What each symbol does to the objects:
j698 % j221
j698 § j989
j698 * j424
j698 & j360
j698 + j425
j698 ! j239
j110 % j490
j110 § j698
j110 * j795
j110 & j221
j110 + j603
j110 ! j250
j136 % j676
j136 § j362
j136 * j284
j136 & j534
j136 + j795
j136 ! j698
j534 % j795
j534 § j274
j534 * j401
j534 & j424
j534 + j136
j534 ! j360
j855 % j303
j855 § j326
j855 * j221
j855 & j250
j855 + j890
j855 ! j840
j188 % j258
j188 § j900
j188 * j351
j188 & j280
j188 + j411
j188 ! j718
j900 % j280
j900 § j973
j900 * j829
j900 & j396
j900 + j863
j900 ! j125
j890 % j27
j890 § j661
j890 * j110
j890 & j855
j890 + j303
j890 ! j49
j722 % j82
j722 § j592
j722 * j258
j722 & j508
j722 + j942
j722 ! j619
j806 % j405
j806 § j797
j806 * j682
j806 & j465
j806 + j351
j806 ! j900
j197 % j592
j197 § j258
j197 * j900
j197 & j141
j197 + j718
j197 ! j942
j494 % j401
j494 § j82
j494 * j592
j494 & j819
j494 + j619
j494 ! j479
j603 % j239
j603 § j425
j603 * j676
j603 & j110
j603 + j490
j603 ! j855
j819 % j619
j819 § j942
j819 * j718
j819 & j941
j819 + j494
j819 ! j817
j661 % j855
j661 § j490
j661 * j698
j661 & j326
j661 + j250
j661 ! j466
j829 % j806
j829 § j17
j829 * j840
j829 & j797
j829 + j465
j829 ! j652
j479 % j362
j479 § j284
j479 * j941
j479 & j817
j479 + j274
j479 ! j795
j405 % j652
j405 § j465
j405 * j545
j405 & j351
j405 + j973
j405 ! j280
j27 % j843
j27 § j855
j27 * j490
j27 & j303
j27 + j466
j27 ! j736
j221 % j603
j221 § j360
j221 * j136
j221 & j425
j221 + j110
j221 ! j661
j82 % j819
j82 § j508
j82 * j141
j82 & j942
j82 + j941
j82 ! j284
j682 % j545
j682 § j843
j682 * j855
j682 & j49
j682 + j736
j682 ! j829
j326 % j250
j326 § j603
j326 * j360
j326 & j239
j326 + j661
j326 ! j27
j660 % j829
j660 § j736
j660 * j466
j660 & j17
j660 + j797
j660 ! j405
j942 % j941
j942 § j80
j942 * j125
j942 & j722
j942 + j82
j942 ! j401
j795 % j989
j795 § j424
j795 * j204
j795 & j136
j795 + j676
j795 ! j425
j545 % j660
j545 § j49
j545 * j303
j545 & j736
j545 + j17
j545 ! j806
j797 % j465
j797 § j545
j797 * j843
j797 & j660
j797 + j829
j797 ! j973
j736 % j17
j736 § j840
j736 * j890
j736 & j682
j736 + j545
j736 ! j465
j863 % j188
j863 § j652
j863 * j465
j863 & j900
j863 + j280
j863 ! j141
j592 % j508
j592 § j141
j592 * j280
j592 & j718
j592 + j80
j592 ! j941
j17 % j797
j17 § j682
j17 * j27
j17 & j545
j17 + j660
j17 ! j351
j676 % j469
j676 § j534
j676 * j817
j676 & j795
j676 + j989
j676 ! j221
j141 % j718
j141 § j411
j141 * j396
j141 & j125
j141 + j197
j141 ! j722
j239 % j661
j239 § j110
j239 * j469
j239 & j490
j239 + j326
j239 ! j303
j840 % j682
j840 § j27
j840 * j661
j840 & j843
j840 + j49
j840 ! j660
j204 % j479
j204 § j619
j204 * j942
j204 & j284
j204 + j817
j204 ! j534
j250 % j890
j250 § j239
j250 * j425
j250 & j661
j250 + j855
j250 ! j843
j401 % j204
j401 § j819
j401 * j508
j401 & j619
j401 + j284
j401 ! j362
j80 % j722
j80 § j197
j80 * j188
j80 & j592
j80 + j508
j80 ! j819
j718 % j80
j718 § j125
j718 * j863
j718 & j197
j718 + j592
j718 ! j82
j619 % j284
j619 § j941
j619 * j80
j619 & j494
j619 + j401
j619 ! j274
j284 % j817
j284 § j494
j284 * j722
j284 & j401
j284 + j204
j284 ! j424
j303 % j466
j303 § j250
j303 * j603
j303 & j890
j303 + j27
j303 ! j682
j411 % j125
j411 § j863
j411 * j405
j411 & j188
j411 + j258
j411 ! j592
j351 % j973
j351 § j829
j351 * j736
j351 & j806
j351 + j405
j351 ! j863
j989 % j360
j989 § j136
j989 * j479
j989 & j676
j989 + j469
j989 ! j110
j280 % j411
j280 § j396
j280 * j806
j280 & j863
j280 + j188
j280 ! j197
j508 % j942
j508 § j718
j508 * j411
j508 & j80
j508 + j722
j508 ! j494
j973 % j396
j973 § j806
j973 * j17
j973 & j405
j973 + j652
j973 ! j188
j362 % j534
j362 § j817
j362 * j494
j362 & j274
j362 + j424
j362 ! j989
j49 % j736
j49 § j466
j49 * j250
j49 & j840
j49 + j682
j49 ! j797
j425 % j110
j425 § j469
j425 * j534
j425 & j698
j425 + j221
j425 ! j326
j843 % j49
j843 § j303
j843 * j326
j843 & j466
j843 + j840
j843 ! j17
j466 % j840
j466 § j890
j466 * j239
j466 & j27
j466 + j843
j466 ! j545
j125 % j197
j125 § j188
j125 * j652
j125 & j258
j125 + j141
j125 ! j508
j360 % j425
j360 § j676
j360 * j362
j360 & j469
j360 + j698
j360 ! j490
j396 % j863
j396 § j405
j396 * j797
j396 & j652
j396 + j900
j396 ! j258
j274 % j424
j274 § j204
j274 * j819
j274 & j479
j274 + j362
j274 ! j676
j817 % j274
j817 § j401
j817 * j82
j817 & j204
j817 + j479
j817 ! j136
j469 % j698
j469 § j795
j469 * j274
j469 & j989
j469 + j360
j469 ! j603
j490 % j326
j490 § j221
j490 * j989
j490 & j603
j490 + j239
j490 ! j890
j941 % j494
j941 § j722
j941 * j197
j941 & j82
j941 + j819
j941 ! j204
j652 % j900
j652 § j351
j652 * j660
j652 & j973
j652 + j396
j652 ! j411
j465 % j351
j465 § j660
j465 * j49
j465 & j829
j465 + j806
j465 ! j396
j258 % j141
j258 § j280
j258 * j973
j258 & j411
j258 + j125
j258 ! j80
j424 % j136
j424 § j479
j424 * j619
j424 & j362
j424 + j534
j424 ! j469

In the rows, 47 means zero.

The rows follow the links: the fewer symbols apart two objects are, the more alike their rows tend to be.

Each row is also shifted at random along 3 hidden directions that mean nothing.

Some objects, each with a row of numbers:
j125
 35   45   44   48   49   44   43   33   63   56   43   57   55   30   58   65   62   60   46   30   35   44   66   52
j797
 37   48   52   43   53   42   40   43   58   42   33   59   65   52   70   45   45   44   67   62   30   66   48   55
j466
 36   55   61   47   51   59   50   54   72   40   67   37   40   42   47   45   36   34   56   64   39   44   36   67
j652
 42   35   43   39   51   67   55   44   35   61   74   42   63   45   42   57   66   50   52   55   52   63   31   39
j619
 51   40   40   34   42   51   65   55   57   56   47   50   41   56   33   47   58   63   27   21   59   46   54   35
j27
 46   58   61   46   57   52   51   60   54   43   67   39   35   43   54   44   28   28   59   73   29   43   38   68
j303
 52   56   60   49   58   59   43   58   32   46   68   46   35   46   50   42   24   27   60   76   31   45   33   52
j698
 49   52   58   33   39   41   58   64   66   36   26   42   29   62   47   31   29   37   44   43   51   44   47   63
j204
 55   48   46   43   51   55   49   53   28   56   43   69   32   49   39   49   41   59   29   28   46   38   62   23
j82
 53   41   27   29   37   42   72   51   69   61   35   25   43   46   43   55   48   52   45   43   57   60   55   47
j819
 68   40   33   40   38   25   72   64   54   59   41   31   49   54   47   51   59   55   36   32   51   46   50   60
j424
 66   58   36   68   50   28   42   48   52   43   43   41   31   37   40   50   33   46   40   48   46   33   61   42
j718
 49   44   33   54   43   36   38   28   37   55   33   44   57   30   55   63   57   54   52   42   43   50   63   46
j508
 64   38   24   63   33   23   44   35   27   54   38   26   61   38   41   59   69   54   46   44   63   49   48   49
j221
 51   53   63   39   44   42   51   65   49   34   29   59   39   67   47   26   35   42   44   40   49   43   42   54
j360
 49   51   55   46   32   47   50   54   45   33   36   34   33   59   35   30   40   40   40   40   66   39   41   57
j326
 35   54   53   54   59   80   32   38   49   34   54   71   46   64   31   31   38   48   48   56   66   54   39    3
j722
 56   40   27   41   34   44   52   35   21   60   36   27   48   40   41   57   53   50   48   48   58   55   50   38
j534
 68   58   36   72   44   25   41   49   41   42   45   35   29   35   40   50   36   43   42   52   49   30   55   47
j989
 60   51   48   60   32   33   50   53   34   35   41   25   35   48   32   37   44   39   40   47   64   33   37   62
j829
 45   42   51   47   51   46   34   42   18   47   37   61   69   54   66   46   51   43   67   66   37   65   41   44
j405
 50   34   37   55   48   50   46   39   34   52   69   39   75   49   47   51   72   51   56   62   56   62   30   40
j660
 37   43   58   53   45   44   32   38   48   36   38   61   70   52   63   44   60   48   62   53   45   59   41   57
j592
 45   46   28   41   44   39   45   29   65   58   28   39   50   31   55   63   46   54   55   47   45   57   69   42

Complete each set of four: the symbols that take the first to the second take the third to the fourth, perhaps in another order.
Answers are names.
A  40   42   54   28   53   61   63   52   45   67   66   49   49   40   57   61   55   51   48   44   30   50   47   58
B  37   37   34   59   49   55   41   29   64   43   56   45   78   51   45   50   70   55   57   61   65   68   34   32
C  57   45   40   42   47   41   59   58   62   55   45   61   37   54   43   50   47   61   27   23   47   38   61   39
D j942

A  68   53   51   75   57   28   40   65   37   39   66   48   51   51   50   39   40   34   56   73   38   40   32   55
B  58   53   49   63   54   33   41   59   60   28   46   67   54   66   51   29   44   46   48   54   51   47   41   38
C  50   58   41   48   39   41   53   47   70   39   38   22   24   41   36   43   26   36   45   51   61   40   50   54
D j424

A  35   55   69   43   50   64   46   54   45   42   63   41   38   43   47   42   39   33   52   63   36   42   32   67
B  44   52   56   53   52   58   35   50   44   30   43   72   49   69   41   27   43   49   41   46   60   49   40   22
C  23   47   66   51   44   53   37   36   71   31   46   54   61   50   59   42   61   46   53   42   51   47   40   67
D j250

A  46   45   23   47   42   39   52   29   68   56   29   30   51   33   48   63   52   54   52   47   53   59   62   41
B  59   37   25   43   33   38   59   41   43   58   39   24   51   43   38   56   62   55   44   41   66   55   48   42
C  60   50   50   63   31   27   50   58   45   33   39   25   41   52   35   36   48   41   38   39   66   32   36   70
D j425

A  42   39   40   35   54   67   52   41   36   60   62   44   63   47   50   52   53   47   62   69   46   71   35   34
B  41   44   53   42   50   48   42   40   24   64   48   60   51   31   61   66   57   56   45   33   28   41   60   56
C  33   35   55   46   46   64   45   34   33   59   66   56   59   38   45   63   77   61   39   25   47   40   46   47
D j508

A  34   46   71   61   42   45   41   48   55   32   58   43   57   47   50   42   65   44   49   44   52   36   31   79
B  40   50   58   53   52   71   31   41   39   27   46   73   49   71   29   27   45   50   38   44   72   50   36   13
C  50   49   62   51   44   51   41   58   37   28   36   64   46   69   41   25   43   45   37   39   60   44   40   41
D j362

A  39   46   71   51   45   36   41   52   44   36   43   55   59   50   66   40   56   41   56   48   35   42   38   83
B  31   46   70   64   42   49   38   44   52   31   60   43   60   47   45   43   67   45   48   43   56   36   27   75
C  54   40   35   21   37   56   67   50   36   64   41   34   40   51   40   51   47   52   39   39   57   55   52   39
D j942

A  57   49   44   42   52   45   52   55   39   56   44   66   31   50   45   49   42   58   30   28   41   36   63   31
B  59   50   45   31   53   37   63   67   56   60   40   61   33   51   53   47   38   57   35   27   34   39   66   43
C  49   41   35   47   55   39   56   50   71   52   55   41   69   50   64   52   56   48   65   68   38   70   41   51
D j806

A  49   48   59   54   41   45   44   55   52   25   37   55   48   69   37   25   51   48   35   33   68   41   39   49
B  48   60   33   55   53   50   44   39   75   46   42   41   25   35   35   50   25   48   39   47   52   40   66   27
C  35   37   45   38   50   60   64   47   70   60   73   39   61   42   47   61   72   59   43   42   48   52   40   55
D j660

A  55   47   39   55   49   39   52   51   61   48   47   60   42   52   38   48   57   65   26   20   57   31   62   32
B  60   42   23   44   35   34   58   42   44   58   35   23   51   41   48   56   55   49   49   48   54   56   55   47
C  27   50   65   49   46   62   46   45   73   35   63   38   48   45   44   41   52   40   50   49   52   41   35   69
D j326

A  61   54   41   68   37   34   42   47   32   38   44   27   30   39   29   45   41   39   41   50   61   30   44   52
B  59   55   36   68   52   33   43   46   61   47   46   55   35   42   40   50   42   56   34   37   49   31   64   31
C  60   48   39   60   50   35   47   50   55   49   46   63   41   47   40   50   51   61   27   25   53   31   61   31
D j494

A  35   45   42   47   47   48   37   28   44   57   38   55   53   30   56   65   57   56   47   34   41   47   66   46
B  39   41   46   54   47   42   36   29   44   56   45   56   58   31   55   67   69   60   43   32   41   42   61   53
C  59   52   62   51   50   34   42   68   36   32   36   68   46   70   55   27   35   42   46   47   43   45   43   48
D j110

A  56   56   51   64   58   31   54   67   72   39   70   33   44   45   54   44   35   35   56   73   33   40   35   70
B  50   50   55   59   53   46   39   54   56   26   42   70   50   69   42   27   42   48   42   45   60   45   43   32
C  57   41   43   33   55   46   59   59   28   66   63   41   59   45   65   57   48   41   65   69   25   63   38   59
D j660

